Below is a small trained network, with its code and all its weights. Each question gives an input and a class and asks what happens when units are switched off, that is, made to give their printed mean instead of their output.

import numpy as np


def w(rows, s, z=0):
    codes = np.array(rows[::2]) - 128.0
    scale = np.full(codes.shape[1], s)
    scale[-1] = z or s
    return codes * scale


def norm(h):
    return h / np.sqrt((h * h).mean(-1, keepdims=True) + 1e-5)


def f(y):
    return np.maximum(y, 0)


def log_softmax(a):
    a = a - a.max(-1, keepdims=True)
    return a - np.log(np.exp(a).sum(-1, keepdims=True))


def net(x, mask):
    res = np.array(x, float).reshape(1, 4) / 4 @ E
    u = 0
    for l in range(2):
        y = f(norm(res) @ A[l][:, :-1].T + A[l][:, -1])
        res = res + np.where(mask[u : u + 11], y, B[l][:, -1]) @ B[l][:, :-1]
        u += 11
    return log_softmax(norm(res)[-1] @ U[:, :-1].T + U[:, -1])


A, B = {}, {}
E = w([
[125,117,116,82,154,101,90,119,138,187],'x0',
[142,190,62,132,84,175,111,192,128,178],'x1',
[223,124,136,183,169,79,127,166,86,166],'x2',
[77,107,120,150,107,147,116,105,4,156],'x3',
],0.0047)
A[0] = w([
[199,132,134,81,134,127,124,152,224,109,2],'0.n1',
[152,129,118,142,135,111,140,140,72,158,127],'0.n2',
[132,186,96,127,92,153,117,196,172,159,92],'0.n3',
[103,154,105,99,110,161,140,108,167,128,58],'0.n4',
[124,109,155,118,149,73,108,122,167,78,105],'0.n5',
[147,135,155,187,157,109,106,161,157,151,46],'0.n6',
[85,135,138,107,105,147,122,75,117,112,160],'0.n7',
[130,152,108,127,98,142,141,96,93,160,61],'0.n8',
[166,128,131,137,154,111,143,153,122,145,7],'0.n9',
[124,141,131,1,199,86,44,147,153,191,50],'0.n10',
[147,162,161,183,86,147,184,166,152,45,102],'0.n11',
],0.0059,0.0028)
B[0] = w([
[2,214,127,198,191,62,145,174,177,155,228],'0.n1',
[116,86,155,99,91,121,83,154,195,91,207],'0.n2',
[151,127,146,57,206,140,151,122,86,80,252],'0.n3',
[152,94,160,111,95,98,102,193,135,74,186],'0.n4',
[127,151,159,94,179,160,169,142,106,107,204],'0.n5',
[125,78,123,114,129,114,122,175,134,73,177],'0.n6',
[176,86,149,129,134,88,100,184,161,150,236],'0.n7',
[104,147,166,133,184,77,132,146,141,116,168],'0.n8',
[127,90,142,141,124,142,92,171,158,96,156],'0.n9',
[162,108,88,189,49,160,234,76,135,135,227],'0.n10',
[140,91,71,156,107,134,188,70,159,216,249],'0.n11',
],0.0057,0.0037)
A[1] = w([
[146,234,92,98,112,148,90,161,99,122,6],'1.n1',
[104,128,109,144,173,165,176,158,122,113,149],'1.n2',
[172,75,177,117,100,93,138,221,156,114,83],'1.n3',
[162,233,71,118,80,205,108,195,167,162,141],'1.n4',
[53,125,157,159,89,118,61,95,14,177,100],'1.n5',
[69,144,136,41,37,147,110,101,172,120,15],'1.n6',
[53,148,141,66,100,145,128,92,219,84,65],'1.n7',
[106,123,99,183,140,127,202,126,150,222,167],'1.n8',
[94,127,227,128,168,84,187,49,127,79,117],'1.n9',
[253,176,150,178,168,48,109,136,157,144,49],'1.n10',
[160,118,80,192,53,173,192,75,112,159,84],'1.n11',
],0.0055,0.0024)
B[1] = w([
[157,93,177,72,199,128,134,125,107,101,155],'1.n1',
[94,118,157,85,89,76,98,123,88,116,207],'1.n2',
[75,120,118,68,95,102,80,150,138,104,224],'1.n3',
[152,104,179,123,196,147,166,51,92,151,229],'1.n4',
[102,209,118,186,160,120,200,148,253,100,229],'1.n5',
[188,74,126,199,108,125,74,160,108,131,179],'1.n6',
[148,98,110,245,119,139,92,143,62,161,215],'1.n7',
[117,155,134,98,59,95,80,79,99,86,249],'1.n8',
[179,173,90,61,142,177,113,150,83,169,253],'1.n9',
[88,92,118,212,93,238,110,115,101,153,210],'1.n10',
[157,126,88,98,101,112,103,70,180,155,191],'1.n11',
],0.0062,0.0043)
U = w([
[62,208,139,192,189,101,182,170,201,113,253],'0',
[140,16,137,192,101,163,43,214,114,116,149],'1',
[182,115,161,18,229,178,162,108,67,125,152],'2',
[172,105,91,143,48,127,161,20,156,145,148],'3',
[94,153,119,8,79,60,84,164,133,80,24],'4',
],0.011,0.0012)

Each question gives the input, the list of numbers given to net, and the class t.
The units are the neurons (one row each of A and B). Each row of codes is followed by its name. A weight is (code - 128) times the scale printed after its matrix; where a second scale follows, it is the last column's (A, B and U).
mask holds one flag per neuron, layer by layer. A switched-off neuron (its flag False) gives its mean, the last column of its row in B, instead of its output. The means were averaged over made-up inputs and are rounded, as every weight is.
A unit's drop is (log p(t) with every unit on - log p(t) with that unit switched off) / (log p(t) with every unit on - log p(t) with every unit switched off).
The circuit of an input: a set's keep is (log p(t) with only the set's units on - log p(t) with every unit switched off) / (log p(t) with every unit on - log p(t) with every unit switched off). Starting from the 12 units with the biggest drops (on a tie, the unit counted first), units are removed one at a time, each time the one whose removal leaves the highest keep (on an exact tie, the one counted first), for as long as the keep stays at least 0.8.
circuit, biggest first: the units of the circuit, biggest drop first
most important unit: the unit with the biggest drop
k most important neurons: the k neurons with the biggest drops, biggest first
top k neurons in layer l: the k neurons of layer l with the biggest drops, biggest first
input [-7,-8,-8,5], class 1: top 4 neurons in layer 0 -> [0.n3; 0.n10; 0.n7; 0.n8]
input [6,7,-4,-5], class 2: circuit, biggest first -> [1.n4]
input [7,-4,7,-3], class 1: 2 most important neurons -> [1.n10; 0.n11]
input [6,-8,-7,-8], class 0: circuit, biggest first -> [0.n1; 1.n7]
input [-8,8,-1,5], class 2: circuit, biggest first -> [1.n4; 1.n1]
input [6,-5,4,-2], class 3: 3 most important neurons -> [0.n10; 0.n3; 1.n10]
input [1,-3,-3,2], class 4: circuit, biggest first -> [0.n7; 1.n3]
input [4,8,2,8], class 0: top 2 neurons in layer 1 -> [1.n5; 1.n9]
input [7,7,5,0], class 2: top 2 neurons in layer 0 -> [0.n3; 0.n11]
input [8,0,-7,-1], class 3: 2 most important neurons -> [0.n10; 1.n11]
input [-7,0,8,-6], class 1: 2 most important neurons -> [1.n10; 1.n5]
input [0,-2,2,3], class 4: 2 most important neurons -> [0.n2; 1.n3]
input [-8,-8,-3,2], class 2: 2 most important neurons -> [1.n9; 0.n10]
input [5,-5,-5,3], class 1: 2 most important neurons -> [0.n3; 0.n11]
input [2,-3,7,-6], class 1: most important unit -> 1.n10
input [6,-3,2,5], class 3: top 2 neurons in layer 0 -> [0.n10; 0.n1]
input [0,-4,-7,6], class 1: 4 most important neurons -> [1.n6; 0.n1; 0.n7; 1.n7]
input [-8,8,6,-4], class 2: top 3 neurons in layer 0 -> [0.n3; 0.n10; 0.n7]
input [5,-3,6,0], class 1: 2 most important neurons -> [0.n11; 1.n10]
input [2,-6,-8,-2], class 1: circuit, biggest first -> [1.n7]
